x =
[[-12  -3 -28 -20  27  36 -22   7  23   5   7   5 -34   2  -1]
 [-12   5   7 -20  29  22 -14   7  23   5   7   5 -25   2  -1]
 [-12   5   5 -32  50  30 -21   7  41   6  11   5 -38   2  -1]
 [-12  -8  -7 -20  27  22 -14  -4  18   5   7   2 -25   2  -2]
 [-12  -9 -17 -23  37  34 -21   0  23   6  11   5 -36   2  -1]
 [-12   5   5 -30  50  29 -23   7  36   7  10   5 -41   2  -2]
 [ -9  11   9 -12  16   8 -13   8  23   5   7   5 -15   2  -1]
 [ -3   5  11 -16  26   5  -7  -3  15   5   7   5  -9   2  -4]
 [ -9  10   7 -14  17   7 -11   7  21   5   7   5 -10   2  -1]
 [-21   6 -26 -23  30  50 -35  23  42   9  11   5 -54   2   5]
 [-12   5   5 -31  47  28 -22   7  41   6   9   5 -43   2  -1]
 [-12  -3 -21 -14  12  22 -14   7  14   5   7   4 -25   2  -1]
 [-12  -2 -13 -14  12  22 -14   7  16   5   7   3 -25   2   0]
 [-11  13   5 -10  10  12 -13  10  23   5   7   5 -17   2  -1]]
x[0,0] -> -12
x[11] -> [-12, -3, -21, -14, 12, 22, -14, 7, 14, 5, 7, 4, -25, 2, -1]
x[10,0] -> -12
x[1,0] -> -12
x[7,1] -> 5
x[7,6] -> -7
x[5,13] -> 2
x[:, 12] -> [-34, -25, -38, -25, -36, -41, -15, -9, -10, -54, -43, -25, -25, -17]
x[:, 9] -> [5, 5, 6, 5, 6, 7, 5, 5, 5, 9, 6, 5, 5, 5]
x[:, 8] -> [23, 23, 41, 18, 23, 36, 23, 15, 21, 42, 41, 14, 16, 23]
x[5,8] -> 36
x[5,7] -> 7
x[10,14] -> -1
x[1,3] -> -20
x[11,14] -> -1
x[12,6] -> -14
x[9,12] -> -54
x[2,4] -> 50
x[4,8] -> 23
x[1,8] -> 23
x[13,7] -> 10
x[6,9] -> 5
x[12,7] -> 7
x[9,2] -> -26
x[3,14] -> -2
x[:, 3] -> [-20, -20, -32, -20, -23, -30, -12, -16, -14, -23, -31, -14, -14, -10]
x[4,11] -> 5
x[2,2] -> 5
x[10,2] -> 5
x[6,10] -> 7
x[11,3] -> -14
x[10,6] -> -22
x[1,9] -> 5
x[10,12] -> -43
x[:, 10] -> [7, 7, 11, 7, 11, 10, 7, 7, 7, 11, 9, 7, 7, 7]
x[9,3] -> -23
x[0,13] -> 2

B =
[[-17  -3 -48   6   6]
 [-13  -5 -28   6  12]
 [ -4  -4 -37  20  31]]
B[0,0] -> -17
B[2,2] -> -37
B[1,1] -> -5
B[1,0] -> -13
B[0] -> [-17, -3, -48, 6, 6]
B[:, 2] -> [-48, -28, -37]
B[2,4] -> 31
B[1,2] -> -28

data =
[[  2 -26  -1   2   0   3 -26   1  -8  -8 -11  -1  -6]
 [  2 -22  -1   0  -1   3 -22  14  -9  -9 -14  -3  -7]
 [  2 -28  -1   4  -1   2 -28   0  -8  -8 -18   0  -6]
 [  1 -31  -1   2  -1   1 -31   6  -7  -7 -13   1  -7]
 [  3   0   2  -4   4  -4   0 -48   6   6  11   3  10]
 [ -1 -13   1   2   1  -1 -13  25   3   3  11  -2 -10]
 [  2 -26  -1   1   0   2 -26   6  -8  -8 -11  -1  -7]
 [ -1 -21   0   2   2   0 -21  28   3   3  18  -4 -12]
 [  2  -1   1  -1   6  -3  -1 -50   2   2  13   1   7]
 [ -1 -19   0   2   1   0 -19  31   3   3  21  -4 -13]
 [  1 -12   0   2  -1   0 -12  23   2   2  13  -4 -14]]
data[0, 0] -> 2
data[10, 7] -> 23
data[:, 0] -> [2, 2, 2, 1, 3, -1, 2, -1, 2, -1, 1]
data[5, 6] -> -13
data[0, 8] -> -8
data[7, 1] -> -21
data[5] -> [-1, -13, 1, 2, 1, -1, -13, 25, 3, 3, 11, -2, -10]
data[1, 3] -> 0
data[5, 5] -> -1
data[0, 7] -> 1
data[10, 4] -> -1
data[1, 4] -> -1
data[0, 9] -> -8
data[7, 3] -> 2
data[4, 11] -> 3
data[:, 11] -> [-1, -3, 0, 1, 3, -2, -1, -4, 1, -4, -4]
data[0] -> [2, -26, -1, 2, 0, 3, -26, 1, -8, -8, -11, -1, -6]
data[:, 6] -> [-26, -22, -28, -31, 0, -13, -26, -21, -1, -19, -12]
data[8, 6] -> -1
data[7, 11] -> -4
data[:, 2] -> [-1, -1, -1, -1, 2, 1, -1, 0, 1, 0, 0]
data[8] -> [2, -1, 1, -1, 6, -3, -1, -50, 2, 2, 13, 1, 7]
data[6, 1] -> -26
data[4, 9] -> 6
data[9, 12] -> -13
data[9, 10] -> 21
data[3] -> [1, -31, -1, 2, -1, 1, -31, 6, -7, -7, -13, 1, -7]
data[1, 0] -> 2
data[5, 11] -> -2
data[1] -> [2, -22, -1, 0, -1, 3, -22, 14, -9, -9, -14, -3, -7]
data[8, 1] -> -1
data[4, 12] -> 10
data[8, 12] -> 7
data[6, 2] -> -1
data[5, 8] -> 3
